Below are the code and all the weights of a small trained network. Each question names an input and a class and asks about switching units off, where a switched-off unit gives its printed mean instead of its output.

import numpy as np


def w(rows, s, z=0):
    codes = np.array(rows[::2]) - 128.0
    scale = np.full(codes.shape[1], s)
    scale[-1] = z or s
    return codes * scale


def norm(h):
    return h / np.sqrt((h * h).mean(-1, keepdims=True) + 1e-5)


def f(y):
    return y / 2 * (1 + np.tanh(0.7978845608 * (y + 0.044715 * y**3)))


def log_softmax(a):
    a = a - a.max(-1, keepdims=True)
    return a - np.log(np.exp(a).sum(-1, keepdims=True))


def net(x, mask):
    res = np.array(x, float).reshape(1, 7) / 4 @ E
    u = 0
    for l in range(2):
        y = f(norm(res) @ A[l][:, :-1].T + A[l][:, -1])
        res = res + np.where(mask[u : u + 11], y, B[l][:, -1]) @ B[l][:, :-1]
        u += 11
    return log_softmax(norm(res)[-1] @ U[:, :-1].T + U[:, -1])


A, B = {}, {}
E = w([
[159,145,185,91,131,117,125,170,87,125],'x0',
[130,130,127,128,126,127,129,129,127,130],'x1',
[81,96,173,134,126,182,248,120,79,122],'x2',
[129,128,125,125,123,127,130,129,128,129],'x3',
[201,79,141,160,98,147,164,161,191,47],'x4',
[128,118,106,159,157,69,148,161,96,118],'x5',
[173,44,82,123,133,186,91,159,80,156],'x6',
],0.015)
A[0] = w([
[184,140,213,66,120,115,129,173,81,111,54],'0.n0',
[48,117,146,171,84,178,188,129,73,186,68],'0.n1',
[101,103,192,157,107,156,177,122,72,138,36],'0.n2',
[72,203,181,98,165,105,179,97,172,76,2],'0.n3',
[103,76,86,155,187,2,170,163,71,104,28],'0.n4',
[185,164,211,44,119,86,111,121,22,97,44],'0.n5',
[71,106,111,107,147,167,95,149,63,190,147],'0.n6',
[142,152,163,115,103,196,117,95,156,163,77],'0.n7',
[122,138,173,44,110,220,112,77,193,174,25],'0.n8',
[36,88,44,188,84,148,131,107,183,129,20],'0.n9',
[40,135,46,155,143,124,138,101,169,166,124],'0.n10',
],0.01,0.0093)
B[0] = w([
[156,118,121,220,193,208,107,200,211,196,177],'0.n0',
[95,123,42,25,227,115,135,132,140,41,230],'0.n1',
[89,158,56,21,207,141,160,169,181,62,180],'0.n2',
[49,49,118,123,79,105,99,182,175,201,180],'0.n3',
[37,227,108,225,68,239,8,206,52,72,175],'0.n4',
[217,188,206,176,193,216,117,163,204,254,189],'0.n5',
[191,103,175,131,71,93,132,70,76,153,253],'0.n6',
[87,167,118,215,98,152,104,221,38,74,145],'0.n7',
[50,227,83,236,108,168,41,209,33,77,162],'0.n8',
[219,149,165,195,223,229,127,197,237,231,159],'0.n9',
[196,184,209,152,188,161,109,152,133,203,211],'0.n10',
],0.011,0.0063)
A[1] = w([
[99,179,165,123,80,44,140,131,182,133,2],'1.n0',
[116,163,141,124,124,88,117,9,62,146,8],'1.n1',
[105,166,115,151,64,152,111,153,90,82,138],'1.n2',
[182,171,99,96,112,66,59,137,161,125,108],'1.n3',
[135,151,163,73,119,95,116,124,88,176,63],'1.n4',
[199,107,135,161,62,118,113,150,175,65,42],'1.n5',
[195,44,102,108,77,149,123,119,66,146,35],'1.n6',
[149,135,109,105,123,103,45,91,150,126,95],'1.n7',
[120,125,58,206,159,141,154,51,145,151,88],'1.n8',
[90,185,124,109,143,129,132,146,149,181,79],'1.n9',
[175,72,147,130,82,127,179,136,150,77,1],'1.n10',
],0.015,0.0075)
B[1] = w([
[55,22,159,156,39,110,69,141,167,210,174],'1.n0',
[206,161,127,142,77,61,171,80,107,82,172],'1.n1',
[101,161,57,154,98,135,55,148,134,49,208],'1.n2',
[75,122,82,58,201,204,178,149,157,31,254],'1.n3',
[193,201,114,188,126,122,186,71,117,116,187],'1.n4',
[167,196,174,151,108,85,139,49,3,208,223],'1.n5',
[11,36,158,150,77,65,57,151,231,164,213],'1.n6',
[106,128,104,112,142,135,225,170,108,87,208],'1.n7',
[190,156,181,152,142,179,80,234,150,118,154],'1.n8',
[179,30,146,136,98,124,101,108,81,127,221],'1.n9',
[177,219,99,114,134,92,152,39,46,154,179],'1.n10',
],0.013,0.0068)
U = w([
[230,173,198,170,219,215,134,214,193,220,185],'0',
[79,120,49,6,191,153,237,132,119,12,113],'1',
[70,207,88,215,60,179,34,193,36,60,123],'2',
[227,183,133,140,82,47,168,9,42,168,3],'3',
[39,29,156,130,50,46,76,144,200,185,167],'4',
],0.023,0.0064)

Each question gives the input, the list of numbers given to net, and the class t.
The units are the neurons (one row each of A and B). Each row of codes is followed by its name. A weight is (code - 128) times the scale printed after its matrix; where a second scale follows, it is the last column's (A, B and U).
mask holds one flag per neuron, layer by layer. A switched-off neuron (its flag False) gives its mean, the last column of its row in B, instead of its output. The means were averaged over made-up inputs and are rounded, as every weight is.
A unit's drop is (log p(t) with every unit on - log p(t) with that unit switched off) / (log p(t) with every unit on - log p(t) with every unit switched off).
The circuit of an input: a set's keep is (log p(t) with only the set's units on - log p(t) with every unit switched off) / (log p(t) with every unit on - log p(t) with every unit switched off). Starting from the 12 units with the biggest drops (on a tie, the unit counted first), units are removed one at a time, each time the one whose removal leaves the highest keep (on an exact tie, the one counted first), for as long as the keep stays at least 0.8.
circuit, biggest first: the units of the circuit, biggest drop first
most important unit: the unit with the biggest drop
top k neurons: the k neurons with the biggest drops, biggest first
top k neurons in layer l: the k neurons of layer l with the biggest drops, biggest first
input [-5,6,3,2,4,-6,1], class 2: most important unit	0.n8
input [-7,-4,-3,-2,4,4,7], class 0: top 2 neurons in layer 0	(0.n9 0.n6)
input [6,7,4,5,7,-8,-7], class 2: circuit, biggest first	(0.n8 1.n2)
input [-2,5,5,2,-6,-5,3], class 3: top 4 neurons	(0.n6 1.n3 1.n1 0.n4)
input [-4,-7,6,7,-7,-5,4], class 3: top 2 neurons in layer 0	(0.n6 0.n10)
input [5,-3,0,-6,-6,6,-7], class 4: top 2 neurons	(0.n3 1.n0)
input [-5,4,-6,-8,-7,-6,-5], class 3: top 3 neurons in layer 0	(0.n1 0.n10 0.n4)
input [-8,-8,8,6,5,-5,6], class 0: top 3 neurons	(0.n9 1.n8 1.n3)
input [-4,-6,-6,0,2,-2,-7], class 4: top 4 neurons	(1.n0 0.n1 0.n3 0.n2)
input [0,5,4,7,0,-1,5], class 4: top 4 neurons	(1.n6 0.n6 1.n3 1.n7)
input [2,5,4,-8,6,-5,6], class 3: top 3 neurons	(1.n10 1.n5 0.n4)
input [8,0,4,-6,-8,5,-4], class 0: top 2 neurons	(0.n5 0.n0)
input [5,4,-3,-8,-5,-3,1], class 0: top 2 neurons in layer 0	(0.n5 0.n0)
input [-7,3,-6,3,-2,-7,7], class 0: top 3 neurons	(0.n9 0.n4 0.n10)
input [0,-4,-4,-3,7,3,5], class 3: top 2 neurons in layer 1	(1.n5 1.n10)
input [-4,6,-6,-8,6,-8,1], class 2: top 2 neurons	(1.n5 0.n1)
input [3,-3,-5,-5,-3,-1,-5], class 1: top 4 neurons	(1.n3 1.n7 1.n6 1.n4)
input [-6,4,-4,-4,8,-2,1], class 3: circuit, biggest first	(1.n5)
input [-8,-6,-8,0,-6,-1,7], class 0: top 4 neurons in layer 0	(0.n10 0.n1 0.n9 0.n2)
input [-1,5,4,-6,1,6,8], class 4: most important unit	1.n6
input [-2,-8,-1,1,-5,-2,6], class 4: top 2 neurons	(1.n6 1.n5)
input [7,2,-1,2,6,-2,-8], class 4: top 3 neurons	(1.n0 0.n3 0.n10)
input [3,6,-7,-3,6,7,3], class 1: top 2 neurons in layer 1	(1.n3 1.n7)
